Here is a tiny trained network, its code and every weight. The questions are about switching its units off for an input and a class, where a switched-off unit gives its printed mean instead of its output.

import numpy as np


def w(rows, s, z=0):
    codes = np.array(rows[::2]) - 128.0
    scale = np.full(codes.shape[1], s)
    scale[-1] = z or s
    return codes * scale


def f(y):
    return np.maximum(y, 0)


def log_softmax(a):
    a = a - a.max(-1, keepdims=True)
    return a - np.log(np.exp(a).sum(-1, keepdims=True))


def net(x, mask):
    res = np.array(x, float).reshape(1, 6) / 4 @ E
    y = f(res @ A[0][:, :-1].T + A[0][:, -1])
    res = res + np.where(mask, y, B[0][:, -1]) @ B[0][:, :-1]
    return log_softmax(res[-1] @ U[:, :-1].T + U[:, -1])


A, B = {}, {}
E = w([
[138,128,118,131,132,127,132,121,131],'x0',
[236,39,107,207,97,25,77,209,95],'x1',
[212,135,217,45,147,160,231,224,130],'x2',
[65,170,62,42,244,46,104,203,3],'x3',
[203,219,180,58,48,82,56,55,70],'x4',
[131,128,129,129,131,133,123,136,133],'x5',
],0.0051)
A[0] = w([
[79,156,86,161,107,113,65,60,136,51],'n0',
[176,53,109,161,132,75,90,184,102,54],'n1',
[76,168,143,98,136,178,149,87,147,8],'n2',
[44,70,100,179,174,221,219,161,217,107],'n3',
[69,128,81,171,107,135,53,52,149,37],'n4',
[83,69,76,161,218,154,193,209,142,194],'n5',
[55,161,55,71,225,45,96,197,14,48],'n6',
[159,90,150,200,66,195,141,74,211,33],'n7',
[175,78,127,160,119,70,92,170,135,4],'n8',
[186,160,205,47,148,160,226,191,124,31],'n9',
[55,189,142,81,140,192,144,73,136,41],'n10',
[50,167,135,81,132,188,161,102,165,92],'n11',
[46,180,129,79,172,172,146,100,106,141],'n12',
[57,138,69,147,127,116,56,84,99,81],'n13',
[166,100,175,191,46,184,130,74,212,28],'n14',
[192,149,216,48,131,162,211,195,129,175],'n15',
[164,254,192,39,61,130,91,44,87,111],'n16',
[67,180,123,97,129,202,180,79,175,161],'n17',
],0.0056,0.0046)
B[0] = w([
[115,67,89,155,222,159,64,163,161,167],'n0',
[200,184,96,171,85,47,178,168,125,174],'n1',
[245,146,47,213,81,3,216,255,83,150],'n2',
[150,66,206,90,137,78,61,55,61,225],'n3',
[110,86,68,173,241,184,71,193,187,171],'n4',
[133,98,203,105,104,95,76,47,83,232],'n5',
[109,240,176,68,198,134,197,97,227,231],'n6',
[117,215,174,52,207,91,190,126,199,194],'n7',
[242,170,84,196,57,18,209,204,59,150],'n8',
[93,69,48,207,237,192,48,178,199,191],'n9',
[217,144,92,195,114,37,178,200,103,175],'n10',
[202,142,112,182,102,49,154,167,109,183],'n11',
[183,162,112,171,76,66,148,137,102,203],'n12',
[132,111,90,157,205,177,79,167,180,176],'n13',
[124,211,156,51,223,101,201,135,212,198],'n14',
[83,107,71,197,176,193,52,143,173,253],'n15',
[140,36,205,103,171,82,56,73,59,253],'n16',
[183,129,114,193,82,61,141,155,98,219],'n17',
],0.0066,0.0056)
U = w([
[221,170,59,210,59,36,215,225,83,14],'0',
[88,246,170,12,202,135,221,105,230,15],'1',
[76,46,24,203,207,232,41,191,183,12],'2',
[132,24,235,65,114,88,56,27,29,21],'3',
[103,130,129,127,98,141,123,120,109,253],'4',
[111,132,123,128,98,152,128,114,113,250],'5',
[24,113,56,55,18,229,212,133,53,92],'6',
[6,89,10,4,2,254,249,172,47,1],'7',
],0.0079,0.0077)

Each question gives the input, the list of numbers given to net, and the class t.
The units are the neurons (one row each of A and B). Each row of codes is followed by its name. A weight is (code - 128) times the scale printed after its matrix; where a second scale follows, it is the last column's (A, B and U).
mask holds one flag per neuron, in row order. A switched-off neuron (its flag False) gives its mean, the last column of its row in B, instead of its output. The means were averaged over made-up inputs and are rounded, as every weight is.
A unit's drop is (log p(t) with every unit on - log p(t) with that unit switched off) / (log p(t) with every unit on - log p(t) with every unit switched off).
The circuit of an input: a set's keep is (log p(t) with only the set's units on - log p(t) with every unit switched off) / (log p(t) with every unit on - log p(t) with every unit switched off). Starting from the 12 units with the biggest drops (on a tie, the unit counted first), units are removed one at a time, each time the one whose removal leaves the highest keep (on an exact tie, the one counted first), for as long as the keep stays at least 0.8.
circuit, biggest first: the units of the circuit, biggest drop first
most important unit: the unit with the biggest drop
k most important neurons: the k neurons with the biggest drops, biggest first
drop of u: that unit's drop, to one decimal
input [3,-1,5,1,-7,-3], class 3: circuit, biggest first : [n5 n3]
input [4,1,-3,0,-4,3], class 3: circuit, biggest first : [n5 n15 n3]
input [8,-3,-7,4,-8,-3], class 3: 4 most important neurons : [n5 n3 n15 n9]
input [0,-3,8,1,-6,0], class 2: 3 most important neurons : [n9 n15 n16]
input [4,7,8,1,-7,7], class 2: circuit, biggest first : [n15]
input [2,-5,-8,-2,5,2], class 2: 3 most important neurons : [n4 n0 n13]
input [2,1,-2,3,-4,3], class 3: circuit, biggest first : [n5 n15]
input [-1,1,-3,-6,-8,-6], class 3: 3 most important neurons : [n3 n5 n6]
input [-1,2,8,7,5,-5], class 2: circuit, biggest first : [n9 n15]
input [-2,-3,-4,-1,-6,-4], class 3: circuit, biggest first : [n3 n5]
input [-1,3,6,-3,3,2], class 2: circuit, biggest first : [n15 n9]
input [4,-5,6,-1,-7,-7], class 3: 2 most important neurons : [n3 n5]
input [7,1,-6,-8,-4,2], class 1: 2 most important neurons : [n7 n14]
input [5,-5,4,-4,-7,-5], class 3: most important unit : n3
input [-1,2,-5,-8,-8,-8], class 1: 3 most important neurons : [n7 n14 n16]
input [-8,8,-5,-6,7,5], class 0: 2 most important neurons : [n8 n1]
input [4,-7,6,4,-4,5], class 0: drop of n11 : 0.2
input [5,1,3,4,-6,2], class 3: drop of n5 : 0.7
input [2,3,3,8,1,5], class 1: drop of n14 : 0.0
input [3,-6,-6,-8,7,-5], class 1: circuit, biggest first : [n14]
input [-4,-4,-8,-2,3,3], class 2: 2 most important neurons : [n4 n0]
